Here is a tiny trained network, its code and every weight. The questions are about switching its units off for an input and a class, where a switched-off unit gives its printed mean instead of its output.

import numpy as np


def w(rows, s, z=0):
    codes = np.array(rows[::2]) - 128.0
    scale = np.full(codes.shape[1], s)
    scale[-1] = z or s
    return codes * scale


def norm(h):
    return h / np.sqrt((h * h).mean(-1, keepdims=True) + 1e-5)


def f(y):
    return np.maximum(y, 0)


def log_softmax(a):
    a = a - a.max(-1, keepdims=True)
    return a - np.log(np.exp(a).sum(-1, keepdims=True))


def net(x, mask):
    res = np.array(x, float).reshape(1, 7) / 4 @ E
    u = 0
    for l in range(4):
        y = f(norm(res) @ A[l][:, :-1].T + A[l][:, -1])
        res = res + np.where(mask[u : u + 3], y, B[l][:, -1]) @ B[l][:, :-1]
        u += 3
    return log_softmax(norm(res)[-1] @ U[:, :-1].T + U[:, -1])


A, B = {}, {}
E = w([
[255,35,110,122,67,153,178],'x0',
[245,136,177,168,109,242,121],'x1',
[76,161,64,119,85,108,148],'x2',
[100,211,173,86,43,19,22],'x3',
[74,128,214,252,141,130,224],'x4',
[150,74,50,221,193,26,135],'x5',
[152,43,87,182,162,155,60],'x6',
],0.0056)
A[0] = w([
[48,197,170,155,132,49,188,2],'L0N0',
[80,108,242,135,67,52,184,126],'L0N1',
[81,124,254,133,107,70,77,130],'L0N2',
],0.0051,0.0028)
B[0] = w([
[159,8,77,39,153,130,127,238],'L0N0',
[159,109,136,187,184,129,117,253],'L0N1',
[83,196,168,106,156,98,67,237],'L0N2',
],0.012,0.0029)
A[1] = w([
[219,67,112,163,160,198,50,62],'L1N0',
[115,33,202,93,82,35,99,253],'L1N1',
[34,174,2,54,153,188,18,120],'L1N2',
],0.006,0.0043)
B[1] = w([
[152,58,239,78,134,38,68,187],'L1N0',
[179,249,114,137,176,164,128,254],'L1N1',
[91,92,180,80,91,21,125,227],'L1N2',
],0.011,0.006)
A[2] = w([
[210,160,139,51,57,144,175,157],'L2N0',
[161,129,203,121,64,195,179,109],'L2N1',
[108,129,106,254,88,57,122,254],'L2N2',
],0.0077,0.0044)
B[2] = w([
[169,121,88,138,69,191,147,210],'L2N0',
[150,97,248,119,98,189,173,174],'L2N1',
[117,175,117,65,151,173,152,255],'L2N2',
],0.013,0.005)
A[3] = w([
[205,60,96,165,149,116,3,78],'L3N0',
[181,135,72,88,160,135,246,254],'L3N1',
[106,145,111,96,179,30,159,141],'L3N2',
],0.007,0.0035)
B[3] = w([
[105,16,67,91,195,21,3,170],'L3N0',
[99,82,47,255,127,104,102,255],'L3N1',
[95,87,128,162,41,205,215,232],'L3N2',
],0.0086,0.0065)
U = w([
[19,194,135,13,79,51,139,159],'0',
[66,83,38,219,208,117,250,174],'1',
[210,171,25,131,31,136,106,85],'2',
[185,14,122,87,166,61,41,145],'3',
[190,72,197,140,65,229,177,147],'4',
[91,190,71,146,135,131,109,3],'5',
[147,224,204,140,208,140,96,134],'6',
],0.012,0.0049)

Each question gives the input, the list of numbers given to net, and the class t.
The units are the neurons (one row each of A and B). Each row of codes is followed by its name. A weight is (code - 128) times the scale printed after its matrix; where a second scale follows, it is the last column's (A, B and U).
mask holds one flag per neuron, layer by layer. A switched-off neuron (its flag False) gives its mean, the last column of its row in B, instead of its output. The means were averaged over made-up inputs and are rounded, as every weight is.
A unit's drop is (log p(t) with every unit on - log p(t) with that unit switched off) / (log p(t) with every unit on - log p(t) with every unit switched off).
The circuit of an input: a set's keep is (log p(t) with only the set's units on - log p(t) with every unit switched off) / (log p(t) with every unit on - log p(t) with every unit switched off). Starting from all 12 units, units are removed one at a time, each time the one whose removal leaves the highest keep (on an exact tie, the one counted first), for as long as the keep stays at least 0.8.
units of the circuit, in order: the units of the circuit, biggest drop first
top k neurons: the k neurons with the biggest drops, biggest first
k most important neurons of layer l: the k neurons of layer l with the biggest drops, biggest first
drop of u: that unit's drop, to one decimal
input [-1,5,-4,5,1,6,3], class 6: units of the circuit, in order -> [L0N0, L2N2]
input [5,-1,-7,-7,4,3,3], class 3: units of the circuit, in order -> [L1N0]
input [-6,4,0,-8,-4,-3,1], class 3: top 2 neurons -> [L1N0, L1N1]
input [0,-7,7,-7,-8,-1,3], class 0: top 2 neurons -> [L1N2, L0N0]
input [-5,2,-7,1,-8,-8,2], class 0: top 4 neurons -> [L1N2, L0N1, L0N0, L3N1]
input [7,3,-5,6,7,-3,-1], class 6: units of the circuit, in order -> [L0N2, L1N1]
input [5,6,-2,5,8,3,7], class 6: units of the circuit, in order -> [L0N0, L2N2, L3N2]
input [2,8,-4,8,2,-1,6], class 6: top 2 neurons -> [L0N0, L0N2]
input [5,-3,1,3,-3,-6,3], class 2: units of the circuit, in order -> [L2N0, L1N1]
input [7,2,-5,-5,-7,-5,5], class 3: top 3 neurons -> [L1N0, L3N0, L3N2]
input [-3,-4,-7,6,1,-6,-3], class 6: top 2 neurons -> [L0N1, L1N1]
input [2,-1,4,8,4,-3,-1], class 6: units of the circuit, in order -> [L1N1, L0N1]
input [-3,5,5,3,-8,-6,6], class 0: top 2 neurons -> [L1N2, L0N1]
input [7,-6,-5,1,-2,0,0], class 2: units of the circuit, in order -> [L1N1]
input [-6,-3,-1,4,7,-2,-8], class 6: top 3 neurons -> [L0N1, L1N1, L1N2]
input [2,1,0,4,-7,-4,-4], class 2: top 2 neurons -> [L2N0, L1N0]
input [0,-2,-2,7,7,0,-1], class 6: 2 most important neurons of layer 0 -> [L0N1, L0N2]
input [4,1,2,-5,-6,-5,6], class 3: top 2 neurons -> [L1N0, L3N0]
input [1,-2,1,1,-6,-4,4], class 0: drop of L3N1 -> 0.2
input [0,-5,-3,1,-3,8,3], class 1: drop of L3N2 -> 0.1
input [0,-4,-3,4,6,0,6], class 6: top neuron -> [L0N2]
input [-7,6,-5,-2,7,2,7], class 6: drop of L3N2 -> 0.3
input [-8,8,1,-3,-2,1,-1], class 3: 2 most important neurons of layer 2 -> [L2N2, L2N1]
